Here is a tiny trained network, its code and every weight. The questions are about switching its units off for an input and a class, where a switched-off unit gives its printed mean instead of its output.

import numpy as np


def w(rows, s, z=0):
    codes = np.array(rows[::2]) - 128.0
    scale = np.full(codes.shape[1], s)
    scale[-1] = z or s
    return codes * scale


def f(y):
    return np.maximum(y, 0)


def log_softmax(a):
    a = a - a.max(-1, keepdims=True)
    return a - np.log(np.exp(a).sum(-1, keepdims=True))


def net(x, mask):
    res = np.array(x, float).reshape(1, 2) / 4 @ E
    y = f(res @ A[0][:, :-1].T + A[0][:, -1])
    res = res + np.where(mask, y, B[0][:, -1]) @ B[0][:, :-1]
    return log_softmax(res[-1] @ U[:, :-1].T + U[:, -1])


A, B = {}, {}
E = w([
[68,95,43,113,119,152],'x0',
[157,7,124,46,196,76],'x1',
],0.014)
A[0] = w([
[222,138,217,155,133,104,80],'neuron 0',
[58,83,76,127,79,139,103],'neuron 1',
[82,100,50,138,105,126,219],'neuron 2',
[139,57,115,78,179,101,61],'neuron 3',
[193,127,252,203,123,74,115],'neuron 4',
[53,95,17,168,132,139,78],'neuron 5',
[45,155,143,169,75,191,105],'neuron 6',
[123,184,74,194,86,154,134],'neuron 7',
[105,162,136,137,79,199,78],'neuron 8',
[177,153,153,213,95,182,111],'neuron 9',
[122,108,148,119,101,148,120],'neuron 10',
[158,198,100,169,153,107,97],'neuron 11',
[134,125,107,137,96,104,253],'neuron 12',
[106,145,125,129,155,105,118],'neuron 13',
[132,174,103,96,131,77,112],'neuron 14',
[204,36,108,85,181,139,132],'neuron 15',
],0.012,0.013)
B[0] = w([
[56,84,152,84,120,161,190],'neuron 0',
[93,138,165,88,92,186,180],'neuron 1',
[115,157,190,72,136,100,234],'neuron 2',
[135,53,92,194,141,122,208],'neuron 3',
[60,113,180,59,93,163,217],'neuron 4',
[23,70,172,69,66,209,193],'neuron 5',
[139,92,68,151,147,115,218],'neuron 6',
[140,94,99,119,175,94,231],'neuron 7',
[108,79,81,161,169,151,184],'neuron 8',
[93,93,101,141,192,102,205],'neuron 9',
[137,143,103,99,127,120,128],'neuron 10',
[97,132,89,140,131,140,165],'neuron 11',
[153,255,164,121,160,28,237],'neuron 12',
[157,147,138,143,114,136,128],'neuron 13',
[139,136,114,134,137,125,128],'neuron 14',
[135,116,78,137,168,102,248],'neuron 15',
],0.013,0.015)
U = w([
[54,108,161,70,114,193,125],'0',
[128,76,1,187,184,110,92],'1',
[153,255,161,117,157,45,253],'2',
[121,138,118,161,106,182,86],'3',
[174,147,118,174,86,142,85],'4',
],0.014,0.0073)

Each question gives the input, the list of numbers given to net, and the class t.
The units are the neurons (one row each of A and B). Each row of codes is followed by its name. A weight is (code - 128) times the scale printed after its matrix; where a second scale follows, it is the last column's (A, B and U).
mask holds one flag per neuron, in row order. A switched-off neuron (its flag False) gives its mean, the last column of its row in B, instead of its output. The means were averaged over made-up inputs and are rounded, as every weight is.
A unit's drop is (log p(t) with every unit on - log p(t) with that unit switched off) / (log p(t) with every unit on - log p(t) with every unit switched off).
The circuit of an input: a set's keep is (log p(t) with only the set's units on - log p(t) with every unit switched off) / (log p(t) with every unit on - log p(t) with every unit switched off). Starting from the 12 units with the biggest drops (on a tie, the unit counted first), units are removed one at a time, each time the one whose removal leaves the highest keep (on an exact tie, the one counted first), for as long as the keep stays at least 0.8.
circuit, biggest first: the units of the circuit, biggest drop first
unit that matters most: the unit with the biggest drop
top k neurons: the k neurons with the biggest drops, biggest first
drop of u: that unit's drop, to one decimal
input [3,-3], class 2: circuit, biggest first -> neuron 4; neuron 3; neuron 2
input [5,-6], class 1: top 2 neurons -> neuron 6; neuron 7
input [5,4], class 0: unit that matters most -> neuron 5
input [-3,3], class 2: circuit, biggest first -> neuron 5; neuron 6
input [1,-4], class 1: top 2 neurons -> neuron 6; neuron 8
input [-5,-5], class 0: top 4 neurons -> neuron 4; neuron 15; neuron 0; neuron 3
input [-8,-7], class 0: top 2 neurons -> neuron 4; neuron 0
input [-3,-4], class 1: top 3 neurons -> neuron 2; neuron 5; neuron 9
input [-6,-7], class 1: top 2 neurons -> neuron 9; neuron 6
input [7,-8], class 1: top 4 neurons -> neuron 6; neuron 7; neuron 8; neuron 4
input [-2,-3], class 2: top 3 neurons -> neuron 3; neuron 15; neuron 5
input [-4,5], class 1: top 3 neurons -> neuron 15; neuron 5; neuron 2
input [-3,1], class 2: top 2 neurons -> neuron 5; neuron 1
input [-8,-5], class 0: circuit, biggest first -> neuron 4
input [0,-3], class 2: top 2 neurons -> neuron 3; neuron 15
input [5,3], class 0: drop of neuron 5 -> 0.3
input [-2,-4], class 1: drop of neuron 2 -> 0.5
input [5,-8], class 1: drop of neuron 6 -> 0.3
